Here is a tiny trained network, its code and every weight. The questions are about switching its units off for an input and a target symbol, where a switched-off unit gives its printed mean instead of its output.

import numpy as np


def w(rows, s, z=0):
    codes = np.array(rows[::2]) - 128.0
    scale = np.full(codes.shape[1], s)
    scale[-1] = z or s
    return codes * scale


def norm(h):
    return h / np.sqrt((h * h).mean(-1, keepdims=True) + 1e-5)


def f(y):
    return y / 2 * (1 + np.tanh(0.7978845608 * (y + 0.044715 * y**3)))


def softmax(a):
    e = np.exp(a - a.max(-1, keepdims=True))
    return e / e.sum(-1, keepdims=True)


def log_softmax(a):
    a = a - a.max(-1, keepdims=True)
    return a - np.log(np.exp(a).sum(-1, keepdims=True))


def net(x, mask):
    ids = ['γηξστψ'.index(c) for c in x.split()]
    T = len(ids)
    res = E[ids] + P[:T]
    u = 0
    for l in range(2):
        q, k, v = (norm(res) @ M[l].T for M in (Q, K, V))
        z = softmax(np.where(np.tri(T) > 0, q @ k.T / 2**0.5, -1e9)) @ v
        res = res + np.where(mask[u], z, O[l][:, -1]) @ O[l][:, :-1]
        u += 1
        y = f(norm(res) @ A[l][:, :-1].T + A[l][:, -1])
        res = res + np.where(mask[u : u + 8], y, B[l][:, -1]) @ B[l][:, :-1]
        u += 8
    return log_softmax(norm(res)[-1] @ U[:, :-1].T + U[:, -1])


Q, K, V, O, A, B = {}, {}, {}, {}, {}, {}
E = w([
[82,162,115,175,90,118,179,106],'γ',
[168,117,148,182,167,157,28,144],'η',
[251,120,207,107,180,93,109,215],'ξ',
[172,169,94,130,151,161,164,172],'σ',
[70,102,211,180,176,132,153,176],'τ',
[113,93,160,97,26,162,174,181],'ψ',
],0.011)
P = w([
[126,191,142,166,163,170,17,190],'0',
[254,200,125,114,223,203,92,112],'1',
[141,164,207,180,220,87,176,110],'2',
[177,64,22,129,107,130,196,61],'3',
[140,53,102,171,156,69,193,48],'4',
[163,58,32,184,142,89,209,52],'5',
[144,27,16,170,121,75,186,75],'6',
],0.0026)
Q[0] = w([
[110,131,88,159,89,149,253,135],'L0H0',
[244,103,102,38,160,136,81,187],'L0H0',
],0.0061)
K[0] = w([
[137,38,166,51,97,229,130,208],'L0H0',
[130,129,116,188,131,156,3,5],'L0H0',
],0.007)
V[0] = w([
[110,90,121,59,3,124,186,117],'L0H0',
[143,88,107,152,132,199,42,81],'L0H0',
],0.004)
O[0] = w([
[254,134,91,181,156,144,189,173,2],'L0H0',
[30,152,126,148,191,70,66,137,20],'L0H0',
],0.006,0.0018)
A[0] = w([
[172,221,2,82,197,182,137,97,100],'L0N0',
[146,177,175,86,130,197,147,145,150],'L0N1',
[133,122,158,188,170,164,100,151,255],'L0N2',
[85,159,108,128,112,162,132,109,120],'L0N3',
[158,134,166,76,150,107,92,146,121],'L0N4',
[171,55,115,156,145,131,128,164,118],'L0N5',
[212,131,118,62,111,141,164,136,171],'L0N6',
[115,65,76,79,106,141,126,119,179],'L0N7',
],0.008,0.0019)
B[0] = w([
[17,102,205,62,252,102,182,72,196],'L0N0',
[2,127,105,191,68,40,40,64,181],'L0N1',
[192,84,16,64,80,186,161,107,253],'L0N2',
[176,99,59,145,143,73,82,209,211],'L0N3',
[62,165,128,130,134,72,237,216,189],'L0N4',
[191,193,187,32,180,126,105,87,202],'L0N5',
[13,199,185,150,204,69,133,34,232],'L0N6',
[126,168,208,171,76,58,161,30,119],'L0N7',
],0.0048,0.0032)
Q[1] = w([
[98,187,151,151,124,139,176,119],'L1H0',
[112,57,2,183,66,243,147,118],'L1H0',
],0.0087)
K[1] = w([
[133,116,76,147,110,99,106,103],'L1H0',
[177,85,114,80,236,173,2,178],'L1H0',
],0.0076)
V[1] = w([
[154,147,32,231,115,92,122,142],'L1H0',
[40,137,246,154,104,72,254,124],'L1H0',
],0.0038)
O[1] = w([
[97,11,249,137,32,228,124,51,179],'L1H0',
[121,160,18,111,120,254,12,210,250],'L1H0',
],0.0049,0.0022)
A[1] = w([
[53,117,136,188,198,105,44,118,4],'L1N0',
[33,67,176,58,27,133,129,130,16],'L1N1',
[96,85,109,165,110,202,196,162,128],'L1N2',
[231,88,149,123,6,202,140,167,33],'L1N3',
[138,72,222,98,105,158,165,101,10],'L1N4',
[40,95,205,140,165,90,166,138,172],'L1N5',
[106,189,141,146,131,180,211,35,98],'L1N6',
[112,34,134,172,183,3,195,90,6],'L1N7',
],0.0063,0.0025)
B[1] = w([
[189,79,255,161,149,121,115,113,147],'L1N0',
[134,138,102,69,165,97,168,209,179],'L1N1',
[177,150,90,75,88,76,140,65,254],'L1N2',
[51,135,139,196,189,166,114,175,189],'L1N3',
[94,159,147,198,134,149,10,153,186],'L1N4',
[161,104,20,136,81,150,130,62,247],'L1N5',
[157,162,159,85,134,79,131,199,237],'L1N6',
[145,72,30,78,171,239,105,170,188],'L1N7',
],0.0069,0.0031)
U = w([
[169,138,92,103,55,55,187,65,178],'γ',
[189,108,188,175,127,114,71,65,193],'η',
[141,197,151,97,216,98,189,225,126],'ξ',
[2,132,127,112,220,108,158,64,5],'σ',
[134,48,53,80,156,226,139,171,80],'τ',
[46,197,89,222,85,175,96,137,146],'ψ',
],0.0066,0.0021)

Each question gives the input, a string of symbols that net reads in full, and the target symbol t.
The units are the heads (2 rows each of Q, K, V and O) and the neurons (one row each of A and B). Each row of codes is followed by its name. A weight is (code - 128) times the scale printed after its matrix; where a second scale follows, it is the last column's (O, A, B and U).
mask holds one flag per unit, layer by layer, with each layer's heads first. A switched-off unit (its flag False) gives its mean, the last column of its rows in O or B, instead of its output. The means were averaged over made-up inputs and are rounded, as every weight is.
A unit's drop is (log p(t) with every unit on - log p(t) with that unit switched off) / (log p(t) with every unit on - log p(t) with every unit switched off).
The circuit of an input: a set's keep is (log p(t) with only the set's units on - log p(t) with every unit switched off) / (log p(t) with every unit on - log p(t) with every unit switched off). Starting from the 12 units with the biggest drops (on a tie, the unit counted first), units are removed one at a time, each time the one whose removal leaves the highest keep (on an exact tie, the one counted first), for as long as the keep stays at least 0.8.
circuit, biggest first: the units of the circuit, biggest drop first
most important unit: the unit with the biggest drop
k most important neurons: the k neurons with the biggest drops, biggest first
top k neurons in layer l: the k neurons of layer l with the biggest drops, biggest first
drop when u is switched off: that unit's drop, to one decimal
input γ γ ξ γ τ, target γ: most important unit	L1N2
input γ η η, target τ: circuit, biggest first	(L1N7, L0N2, L1H0)
input σ γ ξ, target η: circuit, biggest first	(L1H0, L0N3, L0N6, L1N4)
input σ γ ψ γ τ ξ γ, target ξ: circuit, biggest first	(L0H0, L1N6, L1N5)
input η γ η, target τ: 2 most important neurons	(L0N2, L1N7)
input ξ γ γ γ γ γ ψ, target ξ: 3 most important neurons	(L1N1, L1N6, L0N6)
input η γ η ψ, target ξ: 4 most important neurons	(L0N5, L0N6, L1N6, L0N3)
input γ τ τ ξ, target η: 4 most important neurons	(L0N5, L0N6, L1N4, L1N5)
input σ ξ σ ξ ψ, target ψ: top 2 neurons in layer 0	(L0N0, L0N2)
input ξ γ γ, target γ: top 2 neurons in layer 0	(L0N2, L0N5)
input γ ξ ξ γ ψ ψ, target ψ: 3 most important neurons	(L1N3, L1N4, L0N0)
input ψ ξ τ, target τ: 3 most important neurons	(L0N6, L1N6, L0N4)
input τ γ γ, target γ: 3 most important neurons	(L0N2, L0N3, L0N5)
input τ γ γ τ ψ γ, target ξ: most important neuron	(L1N6)
input γ σ η τ ξ, target τ: 2 most important neurons	(L0N4, L1N5)
input τ γ σ, target σ: drop when L0N0 is switched off	0.3
input η γ ξ ξ, target τ: drop when L0N6 is switched off	0.2
input τ γ γ γ τ, target γ: drop when L1N7 is switched off	0.2
